In the rows, zero is written as 128.
Each row has two labels, one from each of two sets.
[ 72  91 119 135 128 130 145 130 133 121 119 125 139 117 138 127]
z565 + A
[  4 149 127 127 124 140 165 111 136 113 128 104 109 125 130 114]
z872 + A
[ 73 106 134 132 132 139 140 136 120 115 116  98 131 125 141 130]
z565 + D
[116 171 138 125 144 146 143 110 117 125 128 108 100 136 119 139]
z872 + Q
[ 98 103 116 141 132 123 130 130 145 114 118 125 139 128 116 124]
z565 + D
[ 54  98 117 132 134 114 134 132 118 102 151 107 150 112 124 127]
z398 + Q
[166 154 147 125 146 133 129 136 119 125 117 120 127 129 120 130]
z398 + A
[133 117 136 118 125 136 119 127 121 122 122 140 142 130 128 124]
z872 + A
[113  92 134 132 130 121 128 129 136 112 128 124 155 122 128 128]
z590 + D
[129 124 129 119 122 128 123 131 128 119 126 132 146 129 123 115]
z590 + Q
[ 26  76 124 139 138 146 143 134 120  82 102  77 148 135 125 126]
z398 + A
[ 49 101 137 140 132 130 148 132 115 107 108  96 138 131 128 122]
z565 + A
[107 104 128 135 129 117 135 128 121 118 119 136 133 118 134 128]
z565 + D
[145  94 160 132 128 123 114 144 105  98 115  94 144 122 118 128]
z590 + D
[116 100 145 134 129 137 124 136 130 102 118 114 139 139 117 130]
z872 + D
[145 182 155 127 143 145 130 141 119 127 129 101 101 133 112 128]
z872 + D
[118  87 123 136 128 137 113 126 121 116 122 119 165 139 129 129]
z872 + A
[ 68 112 124 136 135 130 147 119 126 115 118 118 135 125 122 132]
z398 + Q
[ 75 127 118 126 121 137 136 114 138 111 130 125 139 130 137 125]
z872 + Q
[ 94 109 128 136 128 133 137 127 126 111 116 123 150 123 135 130]
z565 + Q
[158 148 141 121 159 139 121 124 123 127 150 135 123 138 118 130]
z872 + D
[ 72 127 123 135 125 132 155 124 128 117 125 130 139 117 131 127]
z398 + A
[160  74 136 149 123 132 117 139 123 116 124 141 157 133 123 116]
z872 + A
[ 68 125 137 126 131 144 134 130 148  89 118 100 126 127 113 122]
z872 + A
[ 77  96 136 135 138 144 146 127 120 125 115 124 144 127 128 125]
z565 + Q
[168 130 138 138 134 126 116 143 115 121 127 129 143 127 129 129]
z398 + D
[ 78 137 129 125 126 140 129 113 124 125 119 110 130 130 116 118]
z872 + Q
[ 99  95 125 134 137 134 126 133 132 105 129 122 144 129 122 123]
z872 + D
[122 124 132 141 139 131 122 133 127 122 119 115 140 123 108 119]
z565 + D
[ 31 110 122 134 116 134 146 122 128 114 119 116 139 125 130 122]
z565 + Q
[ 31  99 134 131 130 138 154 131 122 113 109  97 121 128 139 131]
z565 + D
[152 124 144 128 128 142 112 126 124 116 119 120 155 139 117 124]
z872 + A
[ 96 108 106 134 133 135 139 131 124 121 112 136 141 129 130 123]
z398 + Q
[ 86 125 141 141 139 136 141 135 125 119 124 120 119 118 127 125]
z565 + D
[142 126 138 125 132 142 119 127 120 109 129 129 138 133 119 125]
z872 + A

Each row has two labels, one from each of two sets.
[126 125 122 143 121 119 123 130 120 128 124 136 135 122 143 121]
<39> + K
[130 132 128 128 124 132 129 128 123 128 135 128 130 128 131 128]
<39> + R
[121 129 133 136 120 130 123 134 129 126 125 131 140 106 120 128]
<39> + C
[127 129 129 134 125 118 127 133 118 129 124 137 138 122 139 130]
<39> + C
[114 125 134 149 122 120 131 127 124 114 132 116 123 120 135 120]
<39> + C
[145 123 109 118 126 129 129 129 109 132 135 125 147 138 145 121]
<39> + C
[132 122 139 122 122 124 130 133 114 134 132 146 139 117 132 122]
<39> + W
[132 132 127 125 122 133 127 128 123 127 137 118 138 125 128 126]
<39> + C
[130 132 128 126 133 128 136 125 129 127 128 112 125 130 123 130]
<45> + P
[134 131 121 132 122 129 119 125 126 120 138 117 125 142 141 123]
<48> + P
[119 126 123 151 124 124 121 129 136 122 117 135 131 119 133 123]
<39> + C
[117 124 123 142 126 126 133 130 127 126 122 136 127 115 127 123]
<39> + K
[136 123 119 123 124 123 126 135 108 140 129 154 143 124 146 125]
<39> + K
[117 121 137 138 126 113 135 134 115 131 126 145 128 111 134 121]
<39> + C
[130 125 131 132 123 133 124 126 130 124 133 121 132 125 124 121]
<39> + P
[123 124 122 137 124 132 135 134 118 134 133 146 140 115 132 123]
<39> + K
[120 124 135 131 123 123 140 133 120 136 136 141 127 115 131 125]
<39> + C
